Below is a small trained network, with its code and all its weights. Each question gives an input and a target symbol and asks what happens when units are switched off, that is, made to give their printed mean instead of their output.

import numpy as np


def w(rows, s, z=0):
    codes = np.array(rows[::2]) - 128.0
    scale = np.full(codes.shape[1], s)
    scale[-1] = z or s
    return codes * scale


def f(y):
    return np.maximum(y, 0)


def softmax(a):
    e = np.exp(a - a.max(-1, keepdims=True))
    return e / e.sum(-1, keepdims=True)


def log_softmax(a):
    a = a - a.max(-1, keepdims=True)
    return a - np.log(np.exp(a).sum(-1, keepdims=True))


def net(x, mask):
    ids = ['ΓΞβδεζω'.index(c) for c in x.split()]
    T = len(ids)
    res = E[ids] + P[:T]
    u = 0
    for l in range(2):
        q, k, v = (res @ M[l].T for M in (Q, K, V))
        z = softmax(np.where(np.tri(T) > 0, q @ k.T / 2**0.5, -1e9)) @ v
        res = res + np.where(mask[u], z, O[l][:, -1]) @ O[l][:, :-1]
        u += 1
        y = f(res @ A[l][:, :-1].T + A[l][:, -1])
        res = res + np.where(mask[u : u + 8], y, B[l][:, -1]) @ B[l][:, :-1]
        u += 8
    return log_softmax(res[-1] @ U[:, :-1].T + U[:, -1])


Q, K, V, O, A, B = {}, {}, {}, {}, {}, {}
E = w([
[111,144,115,94,171],'Γ',
[82,119,80,160,18],'Ξ',
[100,131,135,92,175],'β',
[115,154,101,150,196],'δ',
[134,4,100,121,99],'ε',
[188,170,124,103,160],'ζ',
[99,151,193,149,170],'ω',
],0.016)
P = w([
[159,9,115,181,86],'0',
[147,38,129,154,104],'1',
[129,72,133,151,124],'2',
[121,98,134,138,133],'3',
[105,125,143,125,148],'4',
[88,152,148,119,155],'5',
[68,175,153,111,163],'6',
[64,200,153,107,170],'7',
[33,211,202,85,179],'8',
[22,233,196,86,184],'9',
[8,254,198,87,187],'10',
],0.0076)
Q[0] = w([
[188,98,209,62,218],'0.h1',
[106,255,107,167,188],'0.h1',
],0.025)
K[0] = w([
[129,153,171,139,254],'0.h1',
[95,248,167,115,114],'0.h1',
],0.035)
V[0] = w([
[136,139,155,44,153],'0.h1',
[97,197,8,97,149],'0.h1',
],0.015)
O[0] = w([
[176,122,155,99,18,129],'0.h1',
[215,2,153,75,143,2],'0.h1',
],0.0068,0.0048)
A[0] = w([
[149,90,167,113,90,29],'0.n1',
[123,76,155,102,214,2],'0.n2',
[105,128,132,106,5,5],'0.n3',
[122,151,114,103,219,58],'0.n4',
[202,122,152,159,101,100],'0.n5',
[243,191,113,138,144,39],'0.n6',
[131,19,181,175,70,45],'0.n7',
[112,180,100,131,102,2],'0.n8',
],0.013,0.0052)
B[0] = w([
[96,171,142,138,135,144],'0.n1',
[149,127,153,105,9,185],'0.n2',
[129,79,201,109,32,139],'0.n3',
[123,146,107,90,24,252],'0.n4',
[124,49,207,115,113,149],'0.n5',
[99,201,182,251,114,181],'0.n6',
[188,135,92,208,33,159],'0.n7',
[156,75,89,90,84,194],'0.n8',
],0.014,0.0024)
Q[1] = w([
[99,152,129,166,96],'1.h1',
[35,117,143,252,115],'1.h1',
],0.039)
K[1] = w([
[110,87,84,152,188],'1.h1',
[91,4,21,226,126],'1.h1',
],0.034)
V[1] = w([
[210,254,156,216,127],'1.h1',
[201,163,154,179,47],'1.h1',
],0.0069)
O[1] = w([
[157,186,234,232,171,98],'1.h1',
[124,158,253,206,124,249],'1.h1',
],0.0046,0.0022)
A[1] = w([
[106,160,144,143,202,91],'1.n1',
[244,44,53,182,126,68],'1.n2',
[69,168,113,118,192,201],'1.n3',
[120,181,139,114,142,136],'1.n4',
[187,97,169,148,157,253],'1.n5',
[138,76,151,43,253,133],'1.n6',
[251,31,79,160,217,64],'1.n7',
[91,54,93,160,132,211],'1.n8',
],0.016,0.0056)
B[1] = w([
[119,115,118,110,105,177],'1.n1',
[121,148,140,151,64,154],'1.n2',
[143,158,109,133,136,254],'1.n3',
[113,116,111,142,128,211],'1.n4',
[150,140,160,153,125,162],'1.n5',
[176,127,109,91,143,144],'1.n6',
[191,121,59,253,156,130],'1.n7',
[127,96,137,111,159,221],'1.n8',
],0.041,0.0092)
U = w([
[151,83,158,159,254,150],'Γ',
[167,129,197,209,167,90],'Ξ',
[73,170,94,210,180,192],'β',
[179,66,106,231,140,2],'δ',
[208,98,128,142,96,76],'ε',
[164,94,128,197,144,5],'ζ',
[105,6,147,165,67,146],'ω',
],0.0046,0.0058)

Each question gives the input, a string of symbols that net reads in full, and the target symbol t.
The units are the heads (2 rows each of Q, K, V and O) and the neurons (one row each of A and B). Each row of codes is followed by its name. A weight is (code - 128) times the scale printed after its matrix; where a second scale follows, it is the last column's (O, A, B and U).
mask holds one flag per unit, layer by layer, with each layer's heads first. A switched-off unit (its flag False) gives its mean, the last column of its rows in O or B, instead of its output. The means were averaged over made-up inputs and are rounded, as every weight is.
A unit's drop is (log p(t) with every unit on - log p(t) with that unit switched off) / (log p(t) with every unit on - log p(t) with every unit switched off).
The circuit of an input: a set's keep is (log p(t) with only the set's units on - log p(t) with every unit switched off) / (log p(t) with every unit on - log p(t) with every unit switched off). Starting from the 12 units with the biggest drops (on a tie, the unit counted first), units are removed one at a time, each time the one whose removal leaves the highest keep (on an exact tie, the one counted first), for as long as the keep stays at least 0.8.
circuit, biggest first: the units of the circuit, biggest drop first
most important unit: the unit with the biggest drop
k most important neurons: the k neurons with the biggest drops, biggest first
top k neurons in layer l: the k neurons of layer l with the biggest drops, biggest first
drop of u: that unit's drop, to one decimal
input ω Ξ ω β ω ε β ε ε Γ, target ε: circuit, biggest first => 0.h1, 1.n6
input ω ζ β ζ δ Γ, target Ξ: circuit, biggest first => 0.h1, 1.h1, 1.n5
input ω Γ ω β ε Ξ, target ω: 2 most important neurons => 1.n2, 0.n7
input ζ β Γ ε ω ε β δ ε ζ Γ, target Ξ: circuit, biggest first => 0.h1, 1.h1, 0.n6, 1.n5
input δ ω β δ Γ, target ω: circuit, biggest first => 0.h1, 1.n3
input δ β ζ Γ β, target Ξ: circuit, biggest first => 0.h1, 0.n6, 1.h1, 1.n5
input ζ ω ω ζ, target β: circuit, biggest first => 0.h1, 0.n6, 1.n4
input ζ ε Ξ Γ, target ε: 2 most important neurons => 0.n2, 1.n6
input β Ξ Γ δ ω ε β β, target ε: most important unit => 0.h1
input δ β ω Ξ Ξ ζ, target Ξ: 4 most important neurons => 1.n5, 0.n5, 0.n6, 0.n7
input ω ω ζ ω ε β β, target ε: 2 most important neurons => 0.n8, 1.n6
input Ξ ε Γ ω ε, target Γ: top 3 neurons in layer 1 => 1.n8, 1.n2, 1.n4
input Γ β β, target Γ: 2 most important neurons => 0.n4, 1.n6
input ω ε ζ, target β: 2 most important neurons => 0.n6, 1.n8
input ε Ξ ζ, target Ξ: 3 most important neurons => 1.n5, 0.n6, 0.n5
input ω ω ω ω Γ δ δ, target ω: top 2 neurons in layer 0 => 0.n2, 0.n4
input Γ Γ δ, target ω: 2 most important neurons => 0.n2, 1.n3
input ω Γ ζ β, target Ξ: drop of 0.n6 => 0.8
input ω Ξ β ε ε ω Ξ ζ Ξ δ, target Ξ: drop of 0.n8 => 0.0
input β δ β, target ω: drop of 1.h1 => 0.1
input δ Γ β, target ω: drop of 1.n3 => 0.7
